B:
0: 210 186 39 -61 38 83 301 108 -252 11 -128 72 -277 -72 -206 -458 -6 24 235
1: 121 125 158 97 -237 -197 12 -74 185 44 190 202 -256 -80 -81 -432 -186 174 283
2: 63 -265 -38 48 189 -350 -74 113 102 -54 -303 -383 199 83 17 6 -128 -71 85
3: -19 202 -365 -123 -94 263 53 -12 122 14 83 417 -337 191 -112 -148 323 251 75
4: 93 -227 231 56 170 -237 36 145 -282 -40 -230 -160 75 -146 44 -133 -199 -61 16
5: 201 315 82 154 -213 -156 0 269 -261 93 -54 -10 -373 140 -180 -648 -165 68 196
6: 85 -100 -253 -258 239 258 392 -259 237 -153 -123 47 116 -195 6 96 227 47 170
7: -40 -208 14 164 -98 -335 -309 68 86 -35 -39 -103 81 128 200 -20 -162 84 -68
8: -174 -423 -286 87 -150 -367 -444 26 597 -115 48 0 38 469 204 133 -78 119 40
9: 40 -112 231 -69 494 -165 97 -133 -78 125 -237 -54 317 -544 -119 317 111 104 -71
10: -85 283 -8 40 206 -13 -242 -3 -246 264 -75 212 97 -265 -68 287 352 346 -356
11: 177 362 -27 -36 -64 108 209 124 -196 101 -26 241 -418 4 -308 -518 84 139 238
12: 85 -420 167 -58 99 -233 173 -4 183 -139 -72 34 -75 -44 -49 -215 -259 -77 339
13: 21 -226 -219 -28 -305 -6 41 -18 354 -221 150 193 -292 355 136 -365 -147 43 303
14: -66 -561 -94 -213 228 52 176 -83 220 -223 -78 227 0 7 81 143 25 -27 141
15: 15 -154 -13 -104 129 75 127 -7 -82 -61 -71 188 -63 -97 23 -27 66 67 30
16: 110 546 130 170 -48 -71 -144 95 -426 269 -39 73 -96 -236 -102 -218 117 287 -193
17: -31 -176 119 -25 -189 -148 -20 -185 480 -4 332 561 -346 -25 -97 -217 -111 229 322
18: -95 -326 -609 -288 61 371 168 29 228 -285 -115 248 -189 450 100 66 302 8 91
19: -7 203 -98 68 72 -87 -163 -215 152 108 -27 -65 287 -266 118 228 184 277 -177
20: 36 215 40 -25 -116 51 56 -313 302 94 282 455 -154 -298 -71 -98 104 344 140
21: 85 -228 -13 -225 116 89 381 -95 267 -96 34 372 -326 -43 -248 -262 -6 27 446
22: 52 219 18 230 -426 -362 -308 62 327 125 237 192 -372 258 -114 -506 -193 258 242
23: 32 382 -397 17 -464 129 -53 -204 521 -7 344 381 -363 250 -8 -360 159 349 232
24: -105 -32 143 -6 281 -76 -149 -69 -166 171 -53 277 142 -371 -5 352 223 274 -288
25: -3 -72 274 40 398 -227 -96 45 -314 177 -236 -35 242 -413 -57 257 75 132 -228
26: 101 -96 116 -128 113 -16 275 -214 274 -17 76 270 -109 -283 -164 -134 -13 120 317
27: -23 -415 0 -86 39 -58 84 -115 235 -181 33 165 -11 -21 144 -4 -106 30 151
28: 122 -221 -94 -175 -3 127 358 70 79 -186 -50 222 -379 169 -136 -427 -72 -73 414
29: 96 -246 81 -34 256 -227 100 85 -23 -48 -279 -202 90 -73 -70 -64 -108 -67 147
30: -60 -49 239 262 -16 -524 -505 303 -227 202 -90 -19 -31 83 -18 -63 -158 159 -197
31: -167 -34 -274 -26 61 64 -246 -16 29 26 -10 228 41 77 145 293 303 258 -275
32: 201 -18 -229 25 -257 -178 152 -28 492 -174 -13 -224 -180 306 -27 -532 -236 -43 504
33: 61 523 159 320 -254 -420 -400 -248 335 314 257 37 97 -314 -20 -93 -29 462 -40
34: 228 275 -177 -131 22 285 419 -108 -71 -80 -101 -16 -94 -152 -56 -320 127 60 206
35: 234 615 -39 118 -33 -204 28 -140 246 247 -22 -172 -2 -220 -302 -303 78 262 223
36: 65 436 172 275 -23 -313 -357 217 -396 303 -116 -89 -3 -122 -88 -150 28 264 -248
37: -44 -31 11 81 -263 -117 -183 -2 153 -1 222 374 -291 117 46 -247 -78 220 88
38: -103 -600 -77 -178 267 -7 68 26 88 -194 -156 155 45 58 118 223 43 -38 24
39: 208 211 -299 11 -147 226 193 419 -612 -164 -337 -257 -278 401 80 -609 -6 -132 28
40: -233 -238 -214 110 67 -274 -521 11 203 24 -70 -24 285 152 268 473 145 223 -350
41: 49 260 -100 104 104 -13 -142 114 -420 88 -251 -210 198 -104 137 58 173 147 -329
42: 122 -253 132 -25 222 -136 138 231 -345 -75 -318 -176 -8 -31 -24 -198 -147 -131 73
43: -133 -205 19 199 -3 -336 -484 200 -189 30 -123 -92 163 136 266 170 -59 130 -332
44: -10 -1 -294 69 -198 19 -187 570 -470 -78 -211 51 -450 679 23 -463 9 -18 -66
45: 24 454 -38 127 -274 26 -173 36 -138 165 182 366 -311 4 -51 -303 121 343 -70
46: -32 -54 -32 100 1 -218 -222 -47 110 17 -29 -47 162 -41 148 100 -2 163 -113
47: -73 -252 8 -14 -139 -133 -108 20 267 -26 184 455 -340 173 -58 -184 -75 159 196
48: -50 -184 105 -7 96 -120 -84 149 -146 44 -43 293 -186 15 -84 -66 0 111 -4
49: 37 -222 -177 87 34 -322 -175 204 110 -89 -273 -379 93 332 78 -105 -127 -66 64
50: 119 -1 88 43 215 -209 43 -101 -13 24 -227 -320 333 -315 51 78 -34 51 -13
51: 100 492 -95 238 -523 -115 -232 119 2 108 217 162 -410 266 -11 -618 -82 272 103
52: 60 -94 17 94 11 -235 -91 -20 80 -33 -101 -177 141 -49 115 -49 -112 70 25
53: 44 4 -418 -97 238 199 68 346 -463 -99 -478 -281 35 296 58 0 268 -77 -197
54: -84 -226 -184 -47 263 -118 -128 -127 219 -27 -171 -119 351 -95 151 419 172 122 -162
55: -126 -85 -251 3 167 -46 -255 -20 52 24 -140 -24 240 23 167 380 261 191 -293
56: -204 -399 -156 116 -2 -326 -487 176 90 -57 -101 -28 112 343 260 235 -21 99 -242
57: 116 97 -426 -154 -27 249 300 -185 278 -183 -68 -62 -1 67 62 -144 174 61 211
58: 48 398 -206 166 -210 -143 -274 221 -49 148 -43 -23 -225 292 -100 -322 79 215 -14
59: 116 168 -94 -179 168 281 339 -44 -146 14 -77 266 -194 -187 -191 -157 234 129 119
60: -38 -54 -341 -95 38 -14 -22 -77 444 -31 -18 119 -81 194 -87 34 185 152 159
61: 216 500 140 153 -64 -208 25 -234 167 204 53 -111 87 -418 -134 -235 -19 278 150
62: 102 200 -205 -122 47 201 252 -239 189 -28 5 111 -17 -182 -47 -71 206 171 154
63: -9 -9 -78 -122 -45 159 124 -81 101 -24 140 486 -302 -21 -76 -153 132 199 140
64: -57 -634 -55 -131 266 -158 75 -249 465 -232 -99 -88 347 -130 225 358 -66 -24 104
65: 51 131 -208 -160 209 259 211 -79 -115 -6 -142 120 17 -159 -38 72 314 152 -42
66: 50 1 -259 96 -54 -303 -200 209 232 -5 -199 -264 -64 401 -91 -210 -44 35 154
67: 141 224 190 102 51 -146 -1 128 -336 143 -130 -19 -84 -177 -130 -270 -45 115 3
68: 15 -414 -76 139 -18 -545 -250 -87 581 -148 -128 -481 353 159 232 70 -293 -31 165
69: 89 1 -103 -3 -254 -112 81 -184 553 -80 219 194 -241 96 -55 -359 -123 150 415
70: 85 249 -102 153 -192 -215 -186 223 -18 98 -55 -37 -258 279 -129 -411 -50 131 109
71: 105 143 -153 -117 74 -12 223 -488 736 23 131 88 118 -325 -126 56 150 247 337

-143 153 -137 158 49 94 105 16 94 -39 -39 -215 -94 -51 -15 71 -71 -9 -181 24 -17 -201 -102 90 66 -56 -94 : 10
381 134 129 -33 100 87 93 -164 -65 347 -147 90 -212 -154 -244 -107 -95 54 -9 -95 11 -88 352 -36 -137 73 -173 : 20
-19 -23 -22 47 -18 13 25 -50 -84 -49 23 -138 -24 67 -17 -69 30 -89 94 27 93 -36 10 -138 24 59 66 : 69
50 -101 14 -78 36 -163 92 -7 14 84 -93 59 9 88 61 -40 -61 -14 -22 3 -30 -5 -137 8 134 14 -27 : 4
205 79 56 -60 -2 132 72 -87 11 140 -130 70 -41 -118 -278 -41 75 -8 -105 -90 70 -82 169 -51 -2 -15 -210 : 62
479 -144 333 -93 -99 87 -44 -144 -124 291 -144 259 17 -230 -190 -234 122 44 234 -95 -35 155 359 -286 -203 290 -63 : 68
253 192 248 -108 -112 44 -19 36 275 131 -253 206 78 -444 -313 18 108 73 -39 -60 -163 37 145 -4 18 15 -215 : 53
-46 -197 -100 225 -21 217 90 -56 -165 30 -5 -167 -87 45 142 -107 -9 -31 -93 -27 21 -142 -35 -104 -77 217 -75 : 33
219 227 130 -135 52 -135 27 -62 77 138 -112 48 -87 -108 -231 -25 -59 -23 112 -2 16 -1 188 -20 47 -60 -12 : 38
-39 367 55 -15 -82 23 -56 32 199 -166 -45 -166 20 -228 -312 76 104 -99 100 50 58 -46 113 -60 95 -120 25 : 18
-103 98 -46 132 22 -56 24 3 2 -68 29 -245 -100 9 82 -16 -103 -65 112 83 -5 -78 -38 -43 33 60 130 : 37
-17 -228 -110 91 8 150 125 -72 -133 55 -21 -42 7 137 57 -71 51 -14 -179 -49 70 -112 -126 -71 13 74 -135 : 61
-100 146 -48 -9 102 -175 30 -56 54 -96 111 -165 65 143 -40 52 -16 -1 125 124 55 24 -152 -43 84 -189 202 : 28
-64 -18 -92 132 -33 209 67 -41 -35 -47 -10 -150 -7 -14 -71 -18 85 -41 -126 -23 77 -137 -27 -76 0 31 -110 : 19
-68 -82 -43 76 -10 21 37 -35 -42 -58 36 -114 53 74 44 -35 51 -27 25 39 32 -20 -122 -105 26 35 52 : 52
312 -131 127 -112 -4 71 92 -104 -49 267 -178 234 -2 -78 -160 -116 58 48 -93 -117 -3 -1 127 -76 -29 93 -229 : 50
-65 94 -40 158 -4 59 59 32 68 1 -73 -176 -113 -122 47 7 -92 -19 -59 25 -75 -138 -26 29 24 85 -49 : 45
338 257 379 -49 -88 -115 -78 55 289 222 -257 171 -34 -559 -152 -34 -76 125 210 10 -328 118 242 -12 -91 173 -34 : 44
213 -59 96 -60 36 -58 105 -31 44 247 -190 155 -62 -96 -16 -63 -90 63 -90 -59 -114 -32 17 39 28 85 -166 : 67
-79 50 -61 21 38 -70 90 26 96 -12 -60 -79 -15 18 20 42 -60 -12 -98 33 -35 -88 -162 63 137 -59 -43 : 11
-109 -41 -19 136 58 -87 32 -20 49 -35 76 -134 82 47 171 10 -44 88 71 116 -118 34 -240 -39 -14 2 165 : 5
-114 117 -6 111 -6 -37 -44 -37 -5 -162 129 -259 40 28 -8 -13 37 -50 232 125 49 24 -41 -158 -17 -9 243 : 13
-82 6 -39 5 113 -178 58 -52 55 -30 90 -78 115 158 68 39 -25 72 54 110 -26 47 -259 -22 66 -144 161 : 42
-142 276 -67 120 -10 65 17 25 140 -144 0 -260 -39 -122 -129 80 11 -57 -14 63 25 -131 -14 4 67 -85 14 : 3
-9 101 -53 41 97 -118 65 -58 -80 25 21 -201 -175 119 28 -47 -155 -90 122 55 83 -94 46 -34 52 15 116 : 17
-80 96 52 151 -114 44 -84 16 -5 -170 48 -257 -8 -123 -3 -57 57 -104 264 91 14 4 72 -200 -38 152 185 : 8
67 214 7 -11 61 -52 66 -33 60 67 -76 -94 -137 -61 -139 7 -97 -41 9 8 28 -108 100 24 60 -49 -31 : 63
338 194 199 -95 93 -151 57 -71 90 317 -186 130 -168 -210 -135 -55 -185 78 92 -23 -129 0 230 42 -45 51 -59 : 48
-121 200 -117 87 81 83 64 -65 88 -95 76 -193 52 27 -160 97 62 27 -99 58 71 -102 -113 -3 30 -216 -1 : 65
8 -18 -23 -71 36 -107 99 9 75 48 -99 32 14 48 -12 14 -35 -12 -107 -2 -17 -49 -145 50 157 -57 -83 : 0
